Here is a tiny trained network, its code and every weight. The questions are about switching its units off for an input and a class, where a switched-off unit gives its printed mean instead of its output.

import numpy as np


def w(rows, s, z=0):
    codes = np.array(rows[::2]) - 128.0
    scale = np.full(codes.shape[1], s)
    scale[-1] = z or s
    return codes * scale


def f(y):
    return np.maximum(y, 0)


def log_softmax(a):
    a = a - a.max(-1, keepdims=True)
    return a - np.log(np.exp(a).sum(-1, keepdims=True))


def net(x, mask):
    res = np.array(x, float).reshape(1, 8) / 4 @ E
    y = f(res @ A[0][:, :-1].T + A[0][:, -1])
    res = res + np.where(mask, y, B[0][:, -1]) @ B[0][:, :-1]
    return log_softmax(res[-1] @ U[:, :-1].T + U[:, -1])


A, B = {}, {}
E = w([
[63,136,146,210,253],'x0',
[165,112,107,217,52],'x1',
[117,88,114,192,125],'x2',
[142,49,45,46,198],'x3',
[10,140,112,103,101],'x4',
[133,60,179,186,101],'x5',
[83,125,117,176,132],'x6',
[91,124,215,99,177],'x7',
],0.0067)
A[0] = w([
[107,174,166,196,111,241],'n1',
[114,214,137,210,85,234],'n2',
[91,190,122,111,84,232],'n3',
[65,113,155,180,197,224],'n4',
[126,75,32,128,139,249],'n5',
[142,107,50,103,124,252],'n6',
[121,97,156,191,230,173],'n7',
[156,123,176,178,199,121],'n8',
[87,166,90,99,184,162],'n9',
[129,196,105,28,79,143],'n10',
[48,35,57,125,137,196],'n11',
[76,103,137,155,173,147],'n12',
[69,126,143,193,146,97],'n13',
[227,112,128,70,104,217],'n14',
[118,135,154,226,179,212],'n15',
[130,124,94,185,116,197],'n16',
[149,82,122,40,129,214],'n17',
[134,108,36,95,118,230],'n18',
[185,149,80,140,127,172],'n19',
[193,47,124,135,94,254],'n20',
[76,153,248,173,85,221],'n21',
[180,183,90,175,138,65],'n22',
],0.011,0.0027)
B[0] = w([
[155,91,169,191,17,227],'n1',
[157,156,83,202,53,245],'n2',
[138,169,136,103,77,214],'n3',
[104,57,90,76,93,237],'n4',
[102,160,5,114,221,230],'n5',
[112,182,91,100,154,220],'n6',
[220,36,99,67,50,221],'n7',
[196,75,143,132,150,186],'n8',
[118,150,116,60,70,206],'n9',
[193,185,175,78,140,240],'n10',
[2,77,97,140,141,232],'n11',
[79,41,92,96,145,194],'n12',
[185,138,119,112,97,202],'n13',
[131,169,175,177,186,229],'n14',
[165,78,115,102,86,229],'n15',
[113,125,117,150,115,186],'n16',
[84,165,203,76,218,213],'n17',
[117,177,128,159,154,228],'n18',
[217,198,122,217,172,184],'n19',
[87,147,144,136,212,213],'n20',
[116,125,170,160,45,254],'n21',
[108,111,127,183,152,165],'n22',
],0.0059,0.0082)
U = w([
[165,30,166,143,102,2],'0',
[35,123,92,132,77,105],'1',
[144,163,132,199,133,148],'2',
[83,116,199,163,151,185],'3',
[134,149,174,108,130,154],'4',
[92,166,146,182,4,156],'5',
[93,102,72,169,137,83],'6',
],0.013,0.0022)

Each question gives the input, the list of numbers given to net, and the class t.
The units are the neurons (one row each of A and B). Each row of codes is followed by its name. A weight is (code - 128) times the scale printed after its matrix; where a second scale follows, it is the last column's (A, B and U).
mask holds one flag per neuron, in row order. A switched-off neuron (its flag False) gives its mean, the last column of its row in B, instead of its output. The means were averaged over made-up inputs and are rounded, as every weight is.
A unit's drop is (log p(t) with every unit on - log p(t) with that unit switched off) / (log p(t) with every unit on - log p(t) with every unit switched off).
The circuit of an input: a set's keep is (log p(t) with only the set's units on - log p(t) with every unit switched off) / (log p(t) with every unit on - log p(t) with every unit switched off). Starting from the 12 units with the biggest drops (on a tie, the unit counted first), units are removed one at a time, each time the one whose removal leaves the highest keep (on an exact tie, the one counted first), for as long as the keep stays at least 0.8.
units of the circuit, in order: the units of the circuit, biggest drop first
most important unit: the unit with the biggest drop
k most important neurons: the k neurons with the biggest drops, biggest first
drop of u: that unit's drop, to one decimal
input [-4,-2,8,-1,-8,3,-7,8], class 3: 2 most important neurons => [n20; n14]
input [5,3,-5,4,8,6,7,6], class 0: units of the circuit, in order => [n7; n15]
input [-6,6,-7,1,4,-7,-1,-4], class 4: most important unit => n10
input [-5,-6,-1,2,-2,3,-6,-8], class 2: units of the circuit, in order => [n19; n14]
input [-5,0,1,6,1,6,-6,-6], class 2: units of the circuit, in order => [n14; n19; n18]
input [3,-1,-6,-5,-5,2,3,6], class 0: 2 most important neurons => [n8; n7]
input [-6,-2,6,3,-4,2,8,-2], class 6: 2 most important neurons => [n5; n10]
input [-5,3,-3,7,0,-1,-4,-4], class 4: 3 most important neurons => [n17; n10; n2]
input [-5,-2,-5,5,-5,5,-7,2], class 4: 2 most important neurons => [n11; n10]
input [-8,-2,3,-8,-5,5,-7,-2], class 2: drop of n6 => -0.1
input [4,2,-1,-3,-1,4,1,5], class 0: drop of n7 => 0.1
input [4,-6,1,-8,4,-8,-2,2], class 5: drop of n9 => 0.0
input [-7,-1,7,7,6,5,-7,4], class 3: drop of n17 => 0.3
input [-6,3,4,1,4,8,-1,-7], class 2: most important neuron => [n4]
